Here is a tiny trained network, its code and every weight. The questions are about switching its units off for an input and a target symbol, where a switched-off unit gives its printed mean instead of its output.

import numpy as np


def w(rows, s, z=0):
    codes = np.array(rows[::2]) - 128.0
    scale = np.full(codes.shape[1], s)
    scale[-1] = z or s
    return codes * scale


def norm(h):
    return h / np.sqrt((h * h).mean(-1, keepdims=True) + 1e-5)


def f(y):
    return np.maximum(y, 0)


def softmax(a):
    e = np.exp(a - a.max(-1, keepdims=True))
    return e / e.sum(-1, keepdims=True)


def log_softmax(a):
    a = a - a.max(-1, keepdims=True)
    return a - np.log(np.exp(a).sum(-1, keepdims=True))


def net(x, mask):
    ids = ['βζθλπσφ'.index(c) for c in x.split()]
    T = len(ids)
    res = E[ids] + P[:T]
    r = norm(res)
    for j in range(3):
        rows = slice(2 * j, 2 * j + 2)
        q, k, v = (r @ M[0][rows].T for M in (Q, K, V))
        z = softmax(np.where(np.tri(T) > 0, q @ k.T / 2**0.5, -1e9)) @ v
        o = O[0][rows]
        res = res + np.where(mask[j], z, o[:, -1]) @ o[:, :-1]
    y = f(norm(res) @ A[0][:, :-1].T + A[0][:, -1])
    res = res + np.where(mask[3:7], y, B[0][:, -1]) @ B[0][:, :-1]
    return log_softmax(norm(res)[-1] @ U[:, :-1].T + U[:, -1])


Q, K, V, O, A, B = {}, {}, {}, {}, {}, {}
E = w([
[123,172,80,125,236,149],'β',
[196,111,126,65,69,148],'ζ',
[169,156,5,111,128,178],'θ',
[137,123,141,163,202,103],'λ',
[135,139,132,100,101,78],'π',
[205,81,69,138,54,104],'σ',
[158,35,172,142,91,150],'φ',
],0.025)
P = w([
[254,163,143,73,69,163],'0',
[127,139,103,154,69,186],'1',
[124,111,110,150,77,177],'2',
[123,103,108,138,93,167],'3',
[119,95,91,129,102,162],'4',
[113,96,151,117,129,135],'5',
[125,90,157,91,165,89],'6',
[88,86,51,110,157,150],'7',
[93,76,101,110,119,128],'8',
[118,71,136,80,179,66],'9',
[132,75,69,85,171,88],'10',
[61,64,80,94,205,126],'11',
],0.0089)
Q[0] = w([
[116,154,93,157,83,157],'H1',
[45,244,138,64,133,157],'H1',
[146,111,146,138,118,174],'H2',
[142,202,128,94,127,152],'H2',
[122,7,105,131,175,180],'H3',
[75,213,89,87,116,146],'H3',
],0.017)
K[0] = w([
[144,205,167,111,133,93],'H1',
[162,205,181,89,119,232],'H1',
[100,98,124,119,143,159],'H2',
[169,110,179,99,155,158],'H2',
[55,6,187,94,144,56],'H3',
[199,205,175,99,122,147],'H3',
],0.016)
V[0] = w([
[156,151,143,115,104,209],'H1',
[115,172,221,123,134,123],'H1',
[87,117,159,84,107,8],'H2',
[139,105,206,104,150,162],'H2',
[129,99,143,141,117,233],'H3',
[154,235,157,178,103,169],'H3',
],0.014)
O[0] = w([
[43,77,157,189,51,108,110],'H1',
[40,152,254,181,135,103,12],'H1',
[90,97,86,172,181,215,102],'H2',
[103,136,146,48,88,191,83],'H2',
[72,83,199,145,91,147,194],'H3',
[54,138,79,232,65,197,2],'H3',
],0.0076,0.0059)
A[0] = w([
[102,226,126,71,18,36,140],'N1',
[64,216,46,76,82,42,148],'N2',
[118,53,86,69,197,184,251],'N3',
[178,76,252,85,133,91,159],'N4',
],0.011,0.0013)
B[0] = w([
[55,241,152,115,150,71,178],'N1',
[105,7,220,135,225,117,190],'N2',
[198,150,85,82,88,158,254],'N3',
[210,114,144,144,162,195,244],'N4',
],0.013,0.0088)
U = w([
[116,146,190,81,179,50,157],'β',
[147,16,181,137,114,206,96],'ζ',
[182,116,63,163,78,76,149],'θ',
[132,161,106,84,162,186,2],'λ',
[221,255,122,229,185,191,167],'π',
[168,183,99,158,145,188,34],'σ',
[148,243,160,49,87,183,215],'φ',
],0.0076,0.0019)

Each question gives the input, a string of symbols that net reads in full, and the target symbol t.
The units are the heads (2 rows each of Q, K, V and O) and the neurons (one row each of A and B). Each row of codes is followed by its name. A weight is (code - 128) times the scale printed after its matrix; where a second scale follows, it is the last column's (O, A, B and U).
mask holds one flag per unit, heads first, then neurons. A switched-off unit (its flag False) gives its mean, the last column of its rows in O or B, instead of its output. The means were averaged over made-up inputs and are rounded, as every weight is.
A unit's drop is (log p(t) with every unit on - log p(t) with that unit switched off) / (log p(t) with every unit on - log p(t) with every unit switched off).
The circuit of an input: a set's keep is (log p(t) with only the set's units on - log p(t) with every unit switched off) / (log p(t) with every unit on - log p(t) with every unit switched off). Starting from all 7 units, units are removed one at a time, each time the one whose removal leaves the highest keep (on an exact tie, the one counted first), for as long as the keep stays at least 0.8.
units of the circuit, in order: the units of the circuit, biggest drop first
most important unit: the unit with the biggest drop
which heads matter: for each layer, one digit per head in row order, 1 if its drop is at least 0.15 and else 0, layers parted by /
drop when u is switched off: that unit's drop, to one decimal
input ζ σ σ φ λ π λ ζ π, target ζ: units of the circuit, in order => N2, H3
input σ ζ σ β, target ζ: units of the circuit, in order => H1, H2, N2, N1
input φ θ β, target φ: units of the circuit, in order => H2, N4
input β λ π, target β: most important unit => N1
input ζ ζ φ λ θ, target ζ: units of the circuit, in order => N2, H1, H2
input π π ζ θ φ π, target θ: which heads matter => 111
input σ π θ φ π π, target θ: units of the circuit, in order => H2, N4, N2, H1
input λ λ π, target β: which heads matter => 001
input β β θ, target β: which heads matter => 010
input β λ θ, target β: which heads matter => 110
input φ β β, target φ: which heads matter => 011
input φ λ π β θ σ β π, target ζ: drop when N2 is switched off => 0.6
input ζ φ λ β, target ζ: drop when H2 is switched off => 1.0
